Below is a small trained network, with its code and all its weights. Each question gives an input and a class and asks what happens when units are switched off, that is, made to give their printed mean instead of their output.

import numpy as np


def w(rows, s, z=0):
    codes = np.array(rows[::2]) - 128.0
    scale = np.full(codes.shape[1], s)
    scale[-1] = z or s
    return codes * scale


def norm(h):
    return h / np.sqrt((h * h).mean(-1, keepdims=True) + 1e-5)


def f(y):
    return y / 2 * (1 + np.tanh(0.7978845608 * (y + 0.044715 * y**3)))


def log_softmax(a):
    a = a - a.max(-1, keepdims=True)
    return a - np.log(np.exp(a).sum(-1, keepdims=True))


def net(x, mask):
    res = np.array(x, float).reshape(1, 2) / 4 @ E
    u = 0
    for l in range(4):
        y = f(norm(res) @ A[l][:, :-1].T + A[l][:, -1])
        res = res + np.where(mask[u : u + 6], y, B[l][:, -1]) @ B[l][:, :-1]
        u += 6
    return log_softmax(norm(res)[-1] @ U[:, :-1].T + U[:, -1])


A, B = {}, {}
E = w([
[162,9,203,182,122,255,20],'x0',
[64,203,118,33,139,225,202],'x1',
],0.0071)
A[0] = w([
[160,136,146,78,125,103,178,95],'L0N0',
[172,196,95,108,96,163,93,134],'L0N1',
[30,167,181,163,110,155,123,144],'L0N2',
[224,39,118,102,138,158,135,39],'L0N3',
[59,193,194,57,118,143,191,207],'L0N4',
[111,234,167,2,208,113,136,1],'L0N5',
],0.0078,0.0015)
B[0] = w([
[59,130,16,199,88,135,197,149],'L0N0',
[120,183,155,147,132,219,164,141],'L0N1',
[119,117,105,107,154,181,192,158],'L0N2',
[150,148,112,101,199,79,64,165],'L0N3',
[185,139,90,138,122,202,168,254],'L0N4',
[143,218,113,255,94,111,113,236],'L0N5',
],0.0083,0.0068)
A[1] = w([
[57,39,180,116,239,211,162,92],'L1N0',
[109,83,157,195,195,200,165,112],'L1N1',
[101,189,179,177,119,110,128,4],'L1N2',
[105,179,104,169,116,147,141,58],'L1N3',
[112,254,122,114,119,90,55,77],'L1N4',
[143,78,112,193,136,113,149,176],'L1N5',
],0.0077,0.0021)
B[1] = w([
[90,98,122,147,95,23,249,252],'L1N0',
[156,8,16,115,1,130,115,226],'L1N1',
[78,129,75,148,203,152,105,129],'L1N2',
[179,175,115,199,205,52,192,214],'L1N3',
[90,62,178,165,142,114,73,170],'L1N4',
[108,222,220,54,54,163,95,190],'L1N5',
],0.0074,0.0037)
A[2] = w([
[115,105,43,106,243,105,128,6],'L2N0',
[52,131,74,61,67,61,149,191],'L2N1',
[135,98,125,148,128,138,127,49],'L2N2',
[52,2,199,40,134,141,159,187],'L2N3',
[132,39,192,151,128,118,121,157],'L2N4',
[147,149,153,195,141,76,24,136],'L2N5',
],0.0084,0.002)
B[2] = w([
[111,2,124,135,148,139,71,109],'L2N0',
[62,51,161,147,200,173,127,183],'L2N1',
[117,95,156,102,127,45,142,128],'L2N2',
[63,159,86,207,150,66,87,229],'L2N3',
[168,111,102,139,167,52,77,219],'L2N4',
[150,76,117,64,92,193,92,254],'L2N5',
],0.0092,0.0053)
A[3] = w([
[238,118,125,152,78,197,138,216],'L3N0',
[136,194,52,110,171,132,175,136],'L3N1',
[92,202,108,110,158,150,176,201],'L3N2',
[180,80,107,111,130,153,138,202],'L3N3',
[10,132,46,144,202,109,146,252],'L3N4',
[155,153,145,151,45,105,165,67],'L3N5',
],0.011,0.0014)
B[3] = w([
[58,31,134,2,176,166,118,216],'L3N0',
[172,227,208,198,163,104,91,232],'L3N1',
[93,150,147,243,162,193,91,216],'L3N2',
[137,160,57,32,82,178,177,163],'L3N3',
[114,28,195,157,107,101,185,254],'L3N4',
[178,101,126,95,247,146,169,159],'L3N5',
],0.0096,0.0084)
U = w([
[140,198,126,79,66,61,126,2],'0',
[120,162,89,105,131,182,150,54],'1',
[176,79,127,32,52,138,65,142],'2',
[162,180,171,254,131,157,166,202],'3',
[207,119,68,158,89,126,81,55],'4',
[82,76,177,137,82,94,161,244],'5',
],0.0088,0.0024)

Each question gives the input, the list of numbers given to net, and the class t.
The units are the neurons (one row each of A and B). Each row of codes is followed by its name. A weight is (code - 128) times the scale printed after its matrix; where a second scale follows, it is the last column's (A, B and U).
mask holds one flag per neuron, layer by layer. A switched-off neuron (its flag False) gives its mean, the last column of its row in B, instead of its output. The means were averaged over made-up inputs and are rounded, as every weight is.
A unit's drop is (log p(t) with every unit on - log p(t) with that unit switched off) / (log p(t) with every unit on - log p(t) with every unit switched off).
The circuit of an input: a set's keep is (log p(t) with only the set's units on - log p(t) with every unit switched off) / (log p(t) with every unit on - log p(t) with every unit switched off). Starting from the 12 units with the biggest drops (on a tie, the unit counted first), units are removed one at a time, each time the one whose removal leaves the highest keep (on an exact tie, the one counted first), for as long as the keep stays at least 0.8.
units of the circuit, in order: the units of the circuit, biggest drop first
k most important neurons: the k neurons with the biggest drops, biggest first
k most important neurons of layer l: the k neurons of layer l with the biggest drops, biggest first
drop of u: that unit's drop, to one decimal
input [6,6], class 5: units of the circuit, in order -> [L1N0, L0N5, L2N3, L3N4]
input [-4,-4], class 5: 4 most important neurons -> [L2N1, L0N4, L0N5, L0N3]
input [5,4], class 5: units of the circuit, in order -> [L0N5, L1N0]
input [4,-1], class 4: most important neuron -> [L0N5]
input [-8,-5], class 5: 2 most important neurons of layer 2 -> [L2N1, L2N0]
input [2,0], class 4: 3 most important neurons of layer 0 -> [L0N3, L0N5, L0N0]
input [-5,-6], class 5: 2 most important neurons -> [L2N1, L0N5]
input [-6,-4], class 5: 2 most important neurons of layer 0 -> [L0N4, L0N5]
input [-1,-1], class 5: 3 most important neurons -> [L0N4, L0N5, L0N3]
input [7,6], class 5: 2 most important neurons -> [L1N0, L2N3]
input [6,2], class 5: 2 most important neurons -> [L0N5, L1N0]
input [2,5], class 1: 3 most important neurons -> [L3N0, L1N1, L2N3]
input [-7,-5], class 5: 2 most important neurons -> [L0N4, L2N1]
input [6,8], class 5: most important neuron -> [L1N0]
input [0,-1], class 2: 2 most important neurons -> [L2N5, L1N0]
input [-6,-8], class 2: 2 most important neurons of layer 2 -> [L2N5, L2N3]
input [2,4], class 1: drop of L3N0 -> 0.3
input [7,4], class 5: drop of L2N3 -> 0.2
